Below are the code and all the weights of a small trained network. Each question names an input and a class and asks about switching units off, where a switched-off unit gives its printed mean instead of its output.

import numpy as np


def w(rows, s, z=0):
    codes = np.array(rows[::2]) - 128.0
    scale = np.full(codes.shape[1], s)
    scale[-1] = z or s
    return codes * scale


def f(y):
    return y / 2 * (1 + np.tanh(0.7978845608 * (y + 0.044715 * y**3)))


def log_softmax(a):
    a = a - a.max(-1, keepdims=True)
    return a - np.log(np.exp(a).sum(-1, keepdims=True))


def net(x, mask):
    res = np.array(x, float).reshape(1, 5) / 4 @ E
    y = f(res @ A[0][:, :-1].T + A[0][:, -1])
    res = res + np.where(mask, y, B[0][:, -1]) @ B[0][:, :-1]
    return log_softmax(res[-1] @ U[:, :-1].T + U[:, -1])


A, B = {}, {}
E = w([
[52,219,168,113,37,61,155,156,142,33],'x0',
[30,117,103,202,205,199,160,101,167,46],'x1',
[57,219,73,157,154,168,100,223,63,224],'x2',
[145,93,198,30,131,246,218,209,37,61],'x3',
[151,116,254,238,47,233,61,180,156,146],'x4',
],0.006)
A[0] = w([
[56,223,160,115,35,57,126,156,155,59,43],'neuron 1',
[195,36,88,141,215,163,82,102,128,207,17],'neuron 2',
[34,122,90,214,207,187,151,99,180,57,57],'neuron 3',
[30,128,107,221,210,199,136,103,179,63,60],'neuron 4',
[186,36,182,102,110,100,169,50,192,51,94],'neuron 5',
[55,225,156,117,36,51,130,151,160,62,54],'neuron 6',
[240,150,148,79,18,47,39,162,65,223,55],'neuron 7',
[113,151,90,199,128,43,39,62,220,170,13],'neuron 8',
[194,35,175,132,106,83,128,29,211,55,70],'neuron 9',
[149,108,253,244,34,223,27,176,171,142,2],'neuron 10',
[115,154,88,205,126,51,30,71,210,178,10],'neuron 11',
[61,224,87,162,169,144,89,206,60,201,33],'neuron 12',
[191,34,104,147,212,167,65,103,120,214,37],'neuron 13',
],0.005,0.0013)
B[0] = w([
[229,168,131,217,168,177,157,57,137,78,203],'neuron 1',
[204,171,136,199,151,147,154,51,142,79,202],'neuron 2',
[110,75,177,94,94,70,172,124,190,162,214],'neuron 3',
[114,60,196,95,80,71,193,123,215,178,215],'neuron 4',
[49,204,60,137,80,190,33,203,111,183,222],'neuron 5',
[228,171,126,216,171,174,150,46,133,74,206],'neuron 6',
[100,54,200,105,78,75,208,114,236,182,244],'neuron 7',
[127,60,166,63,152,201,151,227,17,77,236],'neuron 8',
[36,230,45,153,60,171,21,187,150,215,226],'neuron 9',
[73,128,19,38,235,2,104,48,44,85,254],'neuron 10',
[126,57,185,59,155,204,155,230,31,62,233],'neuron 11',
[56,212,63,168,48,165,36,161,180,207,224],'neuron 12',
[218,177,143,214,146,163,160,55,154,81,205],'neuron 13',
],0.0066,0.0051)
U = w([
[91,178,78,158,83,167,67,168,150,183,94],'0',
[135,86,185,80,141,201,149,201,39,84,254],'1',
[201,153,143,213,146,149,145,57,153,99,43],'2',
[103,129,41,70,189,4,121,74,90,115,142],'3',
[119,81,205,114,87,69,165,126,222,175,70],'4',
],0.013,0.0011)

Each question gives the input, the list of numbers given to net, and the class t.
The units are the neurons (one row each of A and B). Each row of codes is followed by its name. A weight is (code - 128) times the scale printed after its matrix; where a second scale follows, it is the last column's (A, B and U).
mask holds one flag per neuron, in row order. A switched-off neuron (its flag False) gives its mean, the last column of its row in B, instead of its output. The means were averaged over made-up inputs and are rounded, as every weight is.
A unit's drop is (log p(t) with every unit on - log p(t) with that unit switched off) / (log p(t) with every unit on - log p(t) with every unit switched off).
The circuit of an input: a set's keep is (log p(t) with only the set's units on - log p(t) with every unit switched off) / (log p(t) with every unit on - log p(t) with every unit switched off). Starting from the 12 units with the biggest drops (on a tie, the unit counted first), units are removed one at a time, each time the one whose removal leaves the highest keep (on an exact tie, the one counted first), for as long as the keep stays at least 0.8.
units of the circuit, in order: the units of the circuit, biggest drop first
unit that matters most: the unit with the biggest drop
k most important neurons: the k neurons with the biggest drops, biggest first
drop when u is switched off: that unit's drop, to one decimal
input [-6,6,-6,1,-1], class 0: 2 most important neurons => (neuron 9; neuron 5)
input [-7,1,-6,6,-4], class 2: units of the circuit, in order => (neuron 2; neuron 13)
input [5,8,3,5,0], class 4: unit that matters most => neuron 4
input [2,-2,-5,-3,7], class 3: 2 most important neurons => (neuron 10; neuron 12)
input [1,-7,6,-5,-4], class 4: 3 most important neurons => (neuron 7; neuron 9; neuron 5)
input [5,0,-2,-8,-2], class 1: units of the circuit, in order => (neuron 8; neuron 11)
input [-5,0,3,-6,-6], class 1: 3 most important neurons => (neuron 11; neuron 8; neuron 10)
input [1,6,-6,-1,-2], class 0: 2 most important neurons => (neuron 9; neuron 5)
input [-3,0,8,5,-6], class 0: 2 most important neurons => (neuron 12; neuron 10)
input [0,0,7,-8,1], class 1: units of the circuit, in order => (neuron 11; neuron 8)
input [3,7,3,3,5], class 4: 2 most important neurons => (neuron 4; neuron 3)
input [2,-2,1,-1,0], class 2: 2 most important neurons => (neuron 10; neuron 9)
input [-1,5,6,6,-6], class 0: 2 most important neurons => (neuron 12; neuron 10)
input [-8,4,3,-4,-8], class 2: units of the circuit, in order => (neuron 13; neuron 2)
input [-8,8,6,2,7], class 2: unit that matters most => neuron 13
input [-7,-1,-8,6,3], class 0: units of the circuit, in order => (neuron 5; neuron 9)
input [-5,8,-8,-5,3], class 0: 3 most important neurons => (neuron 9; neuron 5; neuron 7)
input [-4,6,1,0,-2], class 4: units of the circuit, in order => (neuron 4; neuron 3)
input [6,5,-1,-4,-5], class 2: 2 most important neurons => (neuron 6; neuron 1)
input [3,-7,2,-4,-3], class 4: unit that matters most => neuron 7
input [-3,-6,3,-6,-4], class 1: drop when neuron 11 is switched off => 0.4
input [-5,-8,2,-4,8], class 3: drop when neuron 10 is switched off => 1.5
